Below is a small trained network, with its code and all its weights. Each question gives an input and a target symbol and asks what happens when units are switched off, that is, made to give their printed mean instead of their output.

import numpy as np


def w(rows, s, z=0):
    codes = np.array(rows[::2]) - 128.0
    scale = np.full(codes.shape[1], s)
    scale[-1] = z or s
    return codes * scale


def norm(h):
    return h / np.sqrt((h * h).mean(-1, keepdims=True) + 1e-5)


def f(y):
    return y / 2 * (1 + np.tanh(0.7978845608 * (y + 0.044715 * y**3)))


def softmax(a):
    e = np.exp(a - a.max(-1, keepdims=True))
    return e / e.sum(-1, keepdims=True)


def log_softmax(a):
    a = a - a.max(-1, keepdims=True)
    return a - np.log(np.exp(a).sum(-1, keepdims=True))


def net(x, mask):
    ids = ['αγζηπστ'.index(c) for c in x.split()]
    T = len(ids)
    res = E[ids] + P[:T]
    u = 0
    for l in range(2):
        q, k, v = (norm(res) @ M[l].T for M in (Q, K, V))
        z = softmax(np.where(np.tri(T) > 0, q @ k.T / 4**0.5, -1e9)) @ v
        res = res + np.where(mask[u], z, O[l][:, -1]) @ O[l][:, :-1]
        u += 1
        y = f(norm(res) @ A[l][:, :-1].T + A[l][:, -1])
        res = res + np.where(mask[u : u + 4], y, B[l][:, -1]) @ B[l][:, :-1]
        u += 4
    return log_softmax(norm(res)[-1] @ U[:, :-1].T + U[:, -1])


Q, K, V, O, A, B = {}, {}, {}, {}, {}, {}
E = w([
[201,174,142,146,93],'α',
[75,119,100,177,132],'γ',
[127,1,202,103,190],'ζ',
[246,117,161,134,184],'η',
[62,150,113,140,135],'π',
[69,141,100,166,129],'σ',
[226,136,140,154,161],'τ',
],0.0066)
P = w([
[148,148,170,131,150],'0',
[145,146,103,126,222],'1',
[159,139,60,75,147],'2',
[132,88,99,14,120],'3',
[140,142,254,178,156],'4',
[175,172,160,147,74],'5',
[159,73,191,59,16],'6',
[157,58,84,137,153],'7',
[148,200,69,107,116],'8',
[157,53,68,96,68],'9',
],0.0052)
Q[0] = w([
[144,213,187,132,178],'0.h0',
[51,39,125,100,249],'0.h0',
[110,152,2,41,110],'0.h0',
[144,103,204,82,2],'0.h0',
],0.011)
K[0] = w([
[108,178,84,166,181],'0.h0',
[78,133,252,131,177],'0.h0',
[102,143,167,142,4],'0.h0',
[108,92,70,8,114],'0.h0',
],0.013)
V[0] = w([
[61,250,119,105,28],'0.h0',
[166,101,252,37,136],'0.h0',
[149,244,138,1,153],'0.h0',
[15,145,177,85,167],'0.h0',
],0.0051)
O[0] = w([
[137,61,177,207,174,1],'0.h0',
[93,255,183,145,169,72],'0.h0',
[81,175,113,188,253,167],'0.h0',
[133,131,83,230,112,194],'0.h0',
],0.006,0.00099)
A[0] = w([
[244,232,16,168,99,178],'0.n0',
[141,224,171,123,221,209],'0.n1',
[254,164,176,197,68,3],'0.n2',
[169,201,144,65,126,18],'0.n3',
],0.0056,0.0013)
B[0] = w([
[100,158,185,56,117,237],'0.n0',
[139,61,137,87,96,254],'0.n1',
[127,136,185,47,93,168],'0.n2',
[136,86,78,253,83,181],'0.n3',
],0.0069,0.0029)
Q[1] = w([
[153,168,217,152,36],'1.h0',
[99,149,55,89,132],'1.h0',
[101,201,180,141,147],'1.h0',
[251,128,178,125,143],'1.h0',
],0.011)
K[1] = w([
[116,99,31,26,200],'1.h0',
[123,59,199,160,97],'1.h0',
[123,131,172,10,214],'1.h0',
[3,157,27,148,184],'1.h0',
],0.0083)
V[1] = w([
[126,171,150,173,93],'1.h0',
[165,132,165,149,79],'1.h0',
[254,169,96,143,155],'1.h0',
[146,159,122,131,140],'1.h0',
],0.0068)
O[1] = w([
[169,104,109,183,135,2],'1.h0',
[110,84,172,143,161,207],'1.h0',
[151,86,2,108,230,65],'1.h0',
[145,119,82,117,136,27],'1.h0',
],0.0064,0.00093)
A[1] = w([
[234,81,245,72,227,253],'1.n0',
[182,112,166,75,68,196],'1.n1',
[132,99,106,193,116,91],'1.n2',
[110,209,98,219,168,44],'1.n3',
],0.011,0.002)
B[1] = w([
[159,67,252,106,150,254],'1.n0',
[194,152,127,55,145,234],'1.n1',
[148,127,99,178,87,158],'1.n2',
[168,215,188,106,177,141],'1.n3',
],0.011,0.0086)
U = w([
[58,71,47,96,208,63],'α',
[92,117,59,81,203,47],'γ',
[91,219,167,60,100,66],'ζ',
[148,229,174,252,215,35],'η',
[144,4,254,126,204,202],'π',
[161,27,69,241,61,254],'σ',
[224,63,110,23,73,46],'τ',
],0.0061,0.0011)

Each question gives the input, a string of symbols that net reads in full, and the target symbol t.
The units are the heads (4 rows each of Q, K, V and O) and the neurons (one row each of A and B). Each row of codes is followed by its name. A weight is (code - 128) times the scale printed after its matrix; where a second scale follows, it is the last column's (O, A, B and U).
mask holds one flag per unit, layer by layer, with each layer's heads first. A switched-off unit (its flag False) gives its mean, the last column of its rows in O or B, instead of its output. The means were averaged over made-up inputs and are rounded, as every weight is.
A unit's drop is (log p(t) with every unit on - log p(t) with that unit switched off) / (log p(t) with every unit on - log p(t) with every unit switched off).
The circuit of an input: a set's keep is (log p(t) with only the set's units on - log p(t) with every unit switched off) / (log p(t) with every unit on - log p(t) with every unit switched off). Starting from all 10 units, units are removed one at a time, each time the one whose removal leaves the highest keep (on an exact tie, the one counted first), for as long as the keep stays at least 0.8.
units of the circuit, in order: the units of the circuit, biggest drop first
unit that matters most: the unit with the biggest drop
k most important neurons: the k neurons with the biggest drops, biggest first
k most important neurons of layer l: the k neurons of layer l with the biggest drops, biggest first
input π γ τ τ γ, target τ: 4 most important neurons	(0.n3 1.n0 0.n0 1.n1)
input τ ζ σ π, target α: unit that matters most	1.n0
input α τ η π σ γ, target γ: 3 most important neurons of layer 0	(0.n1 0.n3 0.n2)
input τ σ ζ γ τ π τ γ, target α: 2 most important neurons	(1.n0 1.n1)
input α σ α π γ η γ, target η: units of the circuit, in order	(0.h0 0.n1 1.n0)
input η ζ α τ γ, target ζ: 2 most important neurons	(1.n0 0.n1)
input η τ α σ γ, target α: 3 most important neurons	(1.n0 0.n1 1.n1)
input τ σ γ, target γ: units of the circuit, in order	(1.n0 1.h0)
input σ σ γ, target σ: units of the circuit, in order	(0.h0 1.n0 1.n1)
input η σ ζ η σ σ, target ζ: 3 most important neurons	(1.n0 0.n0 1.n1)
input γ η α η π, target γ: 2 most important neurons	(1.n0 0.n1)
input π γ ζ σ, target η: units of the circuit, in order	(0.h0 1.n3 0.n1 1.n0)
input α ζ τ α π, target ζ: units of the circuit, in order	(0.h0 1.n0)
input τ π ζ ζ γ σ σ γ, target τ: units of the circuit, in order	(1.n0)
input α σ σ π π α π σ, target η: 2 most important neurons of layer 1	(1.n3 1.n0)
input π γ α σ σ, target τ: 2 most important neurons of layer 1	(1.n0 1.n1)
input σ τ α σ π, target α: 3 most important neurons	(1.n0 0.n1 1.n1)
input σ π τ α γ π η π, target τ: 2 most important neurons	(0.n3 1.n0)
input τ ζ τ σ, target α: 3 most important neurons	(1.n0 1.n1 0.n3)
input α α π γ σ π α α π, target η: 3 most important neurons	(1.n3 1.n0 0.n2)
input α ζ σ τ ζ, target τ: unit that matters most	0.h0
input η α τ α γ σ σ σ, target τ: 2 most important neurons	(1.n0 0.n3)
input α η ζ σ γ π ζ τ γ, target η: 3 most important neurons of layer 1	(1.n3 1.n0 1.n1)
input ζ σ σ ζ σ π, target σ: 2 most important neurons of layer 0	(0.n0 0.n1)
